Known rows:
[-2.1 -0.1 -0.4  8.3 -2.4  1.5  0.6 -4.2 -3.0 10.2 -6.6 -1.5 -0.1]: skaludra
[ -2.8 -20.0  -3.0  -5.3  13.6 -20.0   7.5   1.2  12.4 -50.6   8.4 -18.4
   2.5]: kostis
[  4.5  10.2  15.1 -24.1  -5.3   0.0   5.3  24.6  19.3  13.6   8.8  -6.9
  -4.8]: koma
[-0.2  2.5  0.8  0.3  4.4 -2.6  0.6 -5.0 -6.2 15.5 -3.5  1.7  3.1]: nomam
[ -1.3  -2.1  -3.0  -0.7   1.1 -10.6  -5.8   0.3   2.4  32.5  -9.8   7.8
  -1.6]: tosur
[  1.3   1.7 -10.3  -0.6  -1.1 -15.4   2.0  -4.1  -5.9  12.8   4.7  -1.4
  -2.2]: skoli
[  0.6   7.8  23.3  27.1 -13.7  25.8  -0.6  23.4  23.9   5.1  -0.1  -5.1
   8.4]: podrul
[ -5.5 -13.5  -5.5   9.3  -2.3 -16.6   7.2   2.5  19.2 -11.1  -3.8 -12.5
   6.2]: trinon
[-1.6 -1.1 -7.2 -1.2  0.7  0.5 -1.2 -2.2 -2.6 -2.8  0.4  5.8  2.2]: nadraplen
[ -1.1  11.6  -3.9   5.3  12.7  -6.4   6.4 -19.3 -15.3  20.3 -10.9  -3.9
  -8.2]: tuse
[  0.0   4.3  24.0  40.1 -25.7  29.5   5.0  24.8  28.5 -21.8  -2.8  -7.7
  15.2]: tiple
[  4.6   4.1  -2.1   3.9   4.5 -30.3   2.4  -3.7  -7.8  26.2   9.4  -8.5
  -8.3]: klaklena
[ -6.4   1.7   9.6 -17.7   2.1  -2.0   1.5  -7.2   0.4   5.1  -5.7  -1.0
   0.7]: sefupes
[ 6.9 -3.8 -1.6 10.3  1.6 -0.1  0.2 -1.1 -5.0 -7.0  1.4 -1.8 -3.8]: stoko
[ 15.9   6.1  -4.7  47.6 -35.3 -17.8   9.3  -7.6  -6.6  52.1  -4.9  -2.1
  10.0]: buril
[ 2.5  0.5 -3.1  0.5  0.7 -0.1  1.2 -2.1 -5.6  7.3 -1.2 -7.6 -4.1]: katek
[-17.0  -6.5  -8.0 -55.6  35.2   4.3 -10.6  -9.1 -12.9 -42.8   2.7   9.7
 -10.4]: mamudo
[  4.0 -13.6  -7.7  -2.9  -1.7  -2.1  -6.1   0.8  -9.2 -27.1  11.9   8.0
   4.7]: pirim
[ 1.6 -0.1 -2.8  5.0 -4.5 -1.6  0.3 -0.9 -2.2 -2.4 -1.2  1.6  0.3]: trepifar
[-1.0  2.7 -1.7  5.7 -1.7  2.1  1.2 -0.4 -0.9  6.1 -0.7 -1.8 -1.1]: skodreva
[-1.6  0.3 -1.9  7.0 -3.8 -2.0 -1.4 -0.9 -0.7 10.9 -1.0  0.2 -2.5]: trelalo
[ -5.5  11.7  33.2  31.9 -24.9  35.6   2.9  20.4  25.0 -24.4   3.9  -3.8
  20.9]: kinil
[ -8.4 -15.1  -9.7 -15.9  -1.4  14.6  -7.6  -6.1   3.8  -2.9 -18.6  11.5
   6.6]: zasti
[-11.7  -7.9  -4.8  -6.3  -0.4  33.3  -3.9 -13.1   2.9 -44.6  -2.2  16.3
   8.0]: tizi
[ 0.7 -1.6 -8.3 -0.2 -3.2 -3.1  0.2 -6.1 -8.2  0.2 -2.9  2.3 -0.5]: grarozan
[-10.2  -5.4  10.5 -39.2  13.7 -15.2  -8.0  -4.0   3.0  -1.5  -1.6   9.0
   2.5]: pludrur

Facts:
bibra {ζ=b, γ=trubro}
brapas {ζ=d}
brestoden {ζ=a, γ=skorim, Δ=midrutras, tosur, fetrek, riden, trabro, stoko}
brubazen {ζ=a, γ=vodam}
buril {ζ=a, γ=drikin}
deplek {ζ=c, γ=kinil}
domem {ζ=f, γ=plamuk}
draloskim {ζ=e}
drikin {ζ=c, γ=plodek}
drunir {ζ=e, γ=sinado}
fetrek {ζ=b, γ=gisteza}
fleta {ζ=c, γ=raklen, Δ=midrutras}
fugre {ζ=d, γ=sive}
gestiplur {ζ=f}
gisteza {ζ=c, γ=pudru}
godris {ζ=f}
grarozan {ζ=d, γ=grikis}
grepir {ζ=a}
grikis {ζ=e, γ=mostel}
guzamam {ζ=c, γ=draloskim}
kabre {ζ=c, γ=katek}
kabru {ζ=f, γ=viske}
katek {ζ=e, γ=midrutras}
kifo {ζ=a, γ=trabro}
kinil {ζ=a, γ=riden}
klaklena {ζ=b, γ=fugre}
klonis {ζ=e, γ=tizi, Δ=klori, vedam, plamuk, fugre}
klori {ζ=c, γ=puvom}
koma {ζ=a, γ=vupla, Δ=klori, vodam, sopi}
kostis {ζ=f, Δ=pudru}
mamudo {ζ=d}
medrir {ζ=a, γ=brestoden}
midrutras {ζ=d, γ=nadraplen}
miklam {ζ=b, γ=kabru}
mostel {ζ=c, γ=zude}
nadraplen {ζ=c, γ=kostis}
nadrima {ζ=f}
nomam {ζ=a, γ=gestiplur}
pirim {ζ=f}
plamuk {ζ=f, γ=koma}
plenan {ζ=a, Δ=katek, deplek, grikis, fugre, tudrik, skodreva}
plodek {ζ=c, γ=medrir}
pludrur {ζ=a, Δ=tosur, mostel, soli}
podrul {ζ=b, γ=tiple}
pudru {ζ=c, γ=domem}
puvom {ζ=b, Δ=kabre, skaludra, soli, sive, sinado}
raklen {ζ=c, γ=skoli, Δ=zunon, tesam, tosur, mostel, tripake}
riden {ζ=c, γ=zunel}
sefupes {ζ=a, γ=drunir, Δ=skaludra, vedam, mostel, riden, grikis}
sinado {ζ=a}
sive {ζ=a}
skaludra {ζ=b, γ=kabre}
skarati {ζ=c}
skodreva {ζ=b}
skoli {ζ=c, γ=klaklena}
skorim {ζ=a, γ=tudrik}
soli {ζ=d, γ=skaludra}
sopi {ζ=d}
stegru {ζ=a, γ=guzamam, Δ=midrutras, skorim, tosur, sopi}
stigram {ζ=d, γ=tesam}
stoko {ζ=f}
tabidon {ζ=b, γ=bibra}
taklik {ζ=b}
tesam {ζ=c, γ=zakli}
tiple {ζ=d, γ=deplek}
tizi {ζ=b, γ=fleta, Δ=guzamam, brubazen}
tosur {ζ=b, γ=sopi}
trabro {ζ=b, γ=zufun}
trelalo {ζ=b, γ=trepifar}
trepifar {ζ=d, γ=plenan}
trinon {ζ=b, γ=trelalo, Δ=pudru, zunel, domem, bibra, tiple}
tripake {ζ=b, γ=stigram}
trubro {ζ=e, γ=pludrur}
tudrik {ζ=c, γ=zunon}
tuse {ζ=a, γ=miklam}
vedam {ζ=a, γ=tripake}
vikin {ζ=f}
viske {ζ=d, γ=grarozan}
vodam {ζ=a, γ=stegru}
vupla {ζ=b, γ=podrul}
zakli {ζ=a, γ=klori, Δ=tuse, midrutras, guzamam, nadrima}
zasti {ζ=e, γ=klonis, Δ=taklik, skarati, tosur, mamudo, brapas, tabidon, nomam, godris, tripake}
zude {ζ=f, γ=pirim}
zufun {ζ=d}
zunel {ζ=d}
zunon {ζ=e, γ=mamudo}

Rows:
[ -2.9   7.5  -6.3   1.7   9.3 -11.8   5.6 -11.8  -8.8  26.6  -9.4 -10.2
 -11.4] => miklam
[-3.8  3.6  4.6 -9.8 11.9 -3.4 -3.3 -5.6 -7.5 -4.8  1.9  2.5  1.4] => sinado
[ 1.2 -0.9  0.2 -2.4  3.2 -1.9 -3.3  0.5 -5.0  3.0  5.9 -4.1 -4.3] => draloskim
[  6.6  -1.9  -1.4  14.5   4.4   7.6   1.2  -3.6  -6.6 -15.1   1.2  -4.8
  -3.3] => nadrima
[-15.0  -2.7 -12.1 -43.8  27.5   7.9  -6.6  -9.2  -8.0 -33.0   2.4   8.1
  -8.1] => tudrik
[  4.8   4.0  -7.4  -1.6  -3.2  10.1  -5.7  -3.8  -4.9 -20.5  14.3  19.4
  -2.0] => midrutras
[ -4.3 -11.2  -7.1 -15.4  -2.1  -3.1  -8.9  -2.4  -1.5  -1.6  -0.8  13.1
   8.2] => mostel
[ 16.6   0.3   8.5  12.8  26.9  -1.1   0.3  20.9   6.9  12.1  -4.1 -15.9
 -12.8] => domem
[ 0.5 -0.1 -3.7 11.3 -2.3 -0.9  1.2 -0.9  0.9 21.5 -7.6 -0.7 -0.4] => tabidon
[ -4.9  -0.5  -0.5 -29.3   6.4  -9.8  -6.1  -9.2  -2.9  -9.0   7.6  19.3
   0.3] => brestoden
[ 11.7   1.1  -9.1  33.7 -28.9 -11.3   6.6  -2.0  -3.4  36.2  -2.2  -1.0
   9.7] => plodek
[  3.4   6.3   4.5  -8.2  14.1 -37.2   0.8  -8.1 -15.2  14.2  13.8  -6.4
  -7.5] => sive
[-1.8  2.9  1.2 -2.5  5.8 -3.5 -1.1 -3.6 -5.7  3.0  1.3  0.5  0.4] => grepir
[  5.2   3.5  -3.9  13.0 -11.2 -13.9   2.4  -8.5 -11.3  20.4  -0.3   1.9
   3.4] => medrir
[ -2.5   3.8  -1.2 -29.6  -0.7 -10.9  -5.9  -3.1   3.2  -6.6  11.6  15.8
  -0.3] => stegru
[  4.2  -3.7  -0.5   3.1   6.2  -0.1   0.2  -0.1  -4.8 -14.6   3.1  -5.9
  -6.1] => gestiplur
[-14.5  -7.1  -8.0 -49.0  36.4   2.4 -11.1  -8.9 -13.1 -29.0  -0.2   2.7
 -12.8] => zunon
[  8.8   6.8  -4.0  -0.1  -8.7 -32.7  11.1  -2.6  -9.9  18.1  11.7 -16.5
 -11.4] => fugre
[ 11.9   8.8   8.6   4.4  18.9   2.8  -3.0  20.4   7.2  44.7  -9.3  -2.1
 -11.3] => fetrek
[  0.3   5.1   1.6   9.6   4.5   7.0   0.7  -9.5 -10.2  -1.1  -2.2   4.3
   2.7] => brubazen
[ -0.2   1.0  -2.3   8.4   0.8  16.6  -2.6  -6.2  -0.8 -24.6   4.9  10.4
   2.9] => guzamam

Now the same things, written a new way:
Known rows:
[ 22.5  -2.0  13.1 -30.6   8.3   5.6  24.9  31.6 -30.7 -12.8  18.8  47.3
  27.6 -26.7   8.2  -4.4  -7.9]: viske
[ 17.6  -1.8  20.4  -4.5 -16.4  10.0   2.6  15.3  -7.2  -2.2  27.0  17.5
   3.8  -3.6  21.7 -13.2  17.8]: trabro
[ 11.5  -2.0  18.7   4.9  -6.9  14.1  -4.6   6.1  -6.5 -10.3  18.5  19.0
   1.0 -16.2  35.5 -20.3  27.2]: skarati
[ 19.4  -5.3  28.0   6.4  -5.2   9.0  -1.6   7.8   1.9  -1.3  35.8  35.5
 -15.8  -3.1  41.3  13.6  14.0]: podrul
[ 24.5  15.1   5.0  -7.4 -13.2   8.8  -2.4  16.9 -23.3 -30.3  14.1  29.7
   0.8 -16.1  53.0 -10.2  -1.5]: pludrur
[ 26.0  11.2  14.9  -6.2  24.7   1.2   0.3  16.3 -13.5  -2.8  62.6  36.3
  -2.2  49.4  27.7  18.3  47.8]: katek
[ 18.8  -6.6  27.3   3.8   1.0  14.5 -23.7  13.0 -17.5 -21.3  59.9  17.8
  35.8   4.1  43.8 -29.6  11.4]: brestoden
[ 12.7  -3.7  22.2 -29.1  -6.0   4.8  16.1  28.6 -21.7 -10.0  21.3  42.4
  34.4 -16.3  10.8  -1.7 -10.5]: kabru
[ 16.1 -18.9  -0.1  11.0 -10.7   6.5 -13.0  15.9  -4.6  14.3  35.5  19.4
 -27.8   6.7  32.0  -6.2  15.5]: pudru
[ 36.7   4.4   8.7 -15.2   3.5   2.7 -21.0   1.2 -13.4 -33.1  35.6  37.7
 -14.8 -30.0  61.7  -3.2  -0.6]: plenan
[ 17.7 -20.6   6.0   9.2 -15.8   1.6 -13.8  15.4 -10.8   8.8  31.6  -0.2
 -22.4  -8.0  21.1 -21.5 -10.0]: bibra
[ 16.6   5.8  12.0   4.8 -12.1  10.8   3.1  14.2  -8.3   2.9  26.1  17.0
   5.5  -3.3  16.2 -16.8  33.1]: tosur
[ 14.7   6.5   1.8   5.4  11.6  10.7  -4.4   6.8 -16.0 -21.9  29.6  24.7
   9.1 -13.4  33.9 -19.7  37.6]: nomam
[ 19.0  -4.6  20.0 -24.3  -9.3   9.0   7.3  25.1 -23.9 -13.1  19.0  32.9
  18.5 -19.9  20.0  -4.6  -4.6]: zude
[ 28.2 -12.3  35.7  -0.3 -10.1   6.4  -5.6  19.2 -20.6  -5.9  26.8  24.4
  -3.9 -11.8  35.4  -2.7   2.0]: drunir
[ 31.1 -11.4  44.6  -1.7 -14.1   8.7  -3.7  17.7 -18.8 -18.2  18.6  16.7
 -11.7 -28.1  37.9  -0.1   1.1]: draloskim
[ 10.2 -12.4  21.2   7.7 -15.8  -2.1 -17.5  12.2   4.5 -20.2  26.4  14.3
  17.7  18.1  45.1 -12.6 -18.1]: zasti
[ 25.5   5.5  19.1  -4.0  12.8  12.1  -4.1  10.0 -20.4 -18.4  36.5  41.9
  -3.3  -9.4  49.3  11.6  24.7]: kinil
[ -9.3  -8.8  -2.7  13.2 -24.6  -3.9 -28.6   3.0   7.6  -4.3  18.5  24.1
  18.8  18.7  44.1  -1.6 -56.4]: raklen
[ 18.6   3.9  10.2  -9.8  -8.6   2.2 -11.9  11.2  -7.6 -19.6  34.3  32.9
  16.4   7.0  51.4   2.7  11.5]: stegru
[ 19.1  11.9   6.9  -8.7  15.2  17.8  17.9   8.3 -29.8 -20.3  54.8  31.6
  29.4  42.3  27.7  19.8  67.4]: midrutras
[ 31.4   3.9  17.9  -9.5   2.2  10.5  -2.9   5.1 -31.6 -34.9  25.4  17.5
  -1.8 -34.8  46.1  -5.9  11.2]: zufun
[ 17.2  29.2  -7.9 -15.8  11.3  10.1  11.3  27.6 -32.9  -9.2  34.4  31.1
  19.5  10.0  14.6   0.8  26.6]: soli
[ 17.0 -29.4   7.5   7.8 -28.4  -8.4 -23.3  10.7  -3.0  -3.4  30.7   6.8
 -13.5   2.3  36.5 -18.9 -36.2]: trinon
[ 25.8  24.0 -16.4 -40.4 -13.8 -21.0 -38.4  12.7 -27.6  -7.2  34.3  34.3
  -0.2 -21.4  28.0  -5.1  29.8]: stigram
[ 23.7  11.4  11.9 -13.1 -31.3  -4.1  -8.1  21.3 -26.4  -7.2   3.2  23.1
  -7.6 -18.9  31.6 -12.2 -17.9]: puvom

Rows:
[ 24.2  -7.2  10.6   1.8 -15.4  -6.7 -29.6   9.1   7.8  -8.4  46.6  23.6
  -4.3  13.2  42.2   0.3 -28.6] => klonis
[ 33.0   6.1   9.0   0.7   1.6   2.2 -15.3   0.9   6.9 -24.0  52.7  50.0
 -12.6   8.3  68.6  15.7  25.3] => koma
[ 29.0  10.9  -3.4 -24.2 -17.8  -2.6 -32.4   6.6  -1.5   8.0  38.6  33.3
 -19.9 -22.5  29.3  -6.7  45.5] => klori
[ -3.7 -19.4  14.5   8.5 -32.3   1.6 -22.7   4.2   5.3  -1.3  22.5  24.6
  17.2  15.7  42.2  12.7 -33.6] => fleta
[ 34.3  -1.8  16.5 -25.8  -1.8   3.9  23.2  40.9  -9.5  12.1  21.8  42.1
   5.9 -10.8  -8.5 -17.9   1.6] => grikis
[ 27.3  -4.3  37.7 -15.5 -25.5  17.3  -2.2  12.5 -25.1 -26.4  24.1  20.1
  16.4 -12.1  37.8   1.4  27.3] => nadrima
[ 29.7  -5.2  -8.1   8.7   6.6   8.1  -7.4  15.0 -13.4 -22.6  45.3  10.7
 -22.7   6.2  41.3  -4.4  12.2] => tiple
[  7.9  15.5 -13.7 -11.5 -18.0 -10.8 -22.3   9.8  -8.2  11.7  26.0  22.0
   1.1  -4.5   6.9 -22.4  43.5] => tripake
[  6.6  -1.1   8.0   6.2  -4.0   4.9  -3.9   6.9   0.0  -5.3  29.9  14.8
  10.3  -5.0  23.6 -20.8  24.2] => tabidon
[14.2 -4.6 27.6 -7.5 -4.2  8.7 -7.0 14.4 -4.1  7.5 32.5 39.4 -6.1 -4.0
 34.4  7.2 12.1] => gisteza
[ 36.3  -9.7   3.1   4.2  -1.8  15.0  -9.2  11.6 -28.7 -28.6  30.2  -0.1
 -24.2 -24.8  45.1 -21.1  -0.4] => zunel
[ 24.9  14.5  -4.0 -14.6  -0.7  -2.0 -11.0  12.5 -14.1 -16.2  35.3  37.7
   5.7   1.9  43.5   0.7  -2.6] => sefupes
[ 10.1  -2.3  25.7  -7.3   2.5   9.9  -0.8  13.3 -19.7   3.1  32.8  39.1
   0.4   9.1  40.6  20.5  24.2] => nadraplen
[ 22.4  23.9  -1.5 -10.3   7.5   8.7  -6.8   5.5  -0.9 -19.6  56.8  34.5
  -9.2   5.8  42.1   9.0  37.9] => plamuk
[ 17.0  -9.8  -6.0   5.3  -7.4   7.5 -12.3  14.6  -8.6 -12.0  41.4  12.1
 -19.4  14.7  34.6  -5.6   7.7] => domem
[ 26.0 -12.2   9.2   0.3 -13.5   9.2 -12.5   8.9 -23.9 -32.3  26.4  -3.0
 -10.5   0.4  47.1 -11.7 -13.7] => kostis
[ 31.7   2.1  18.8  -8.6   1.0   9.9  -1.5  11.7 -30.1 -21.9  19.6  33.7
  -3.4 -31.8  47.3   2.8  17.9] => grepir
[ 36.7   7.4  17.3  -4.6  -0.3  13.5  -5.8   2.9 -21.6 -41.1  37.8  15.1
  -2.0 -19.3  43.7  -9.6  31.5] => sopi

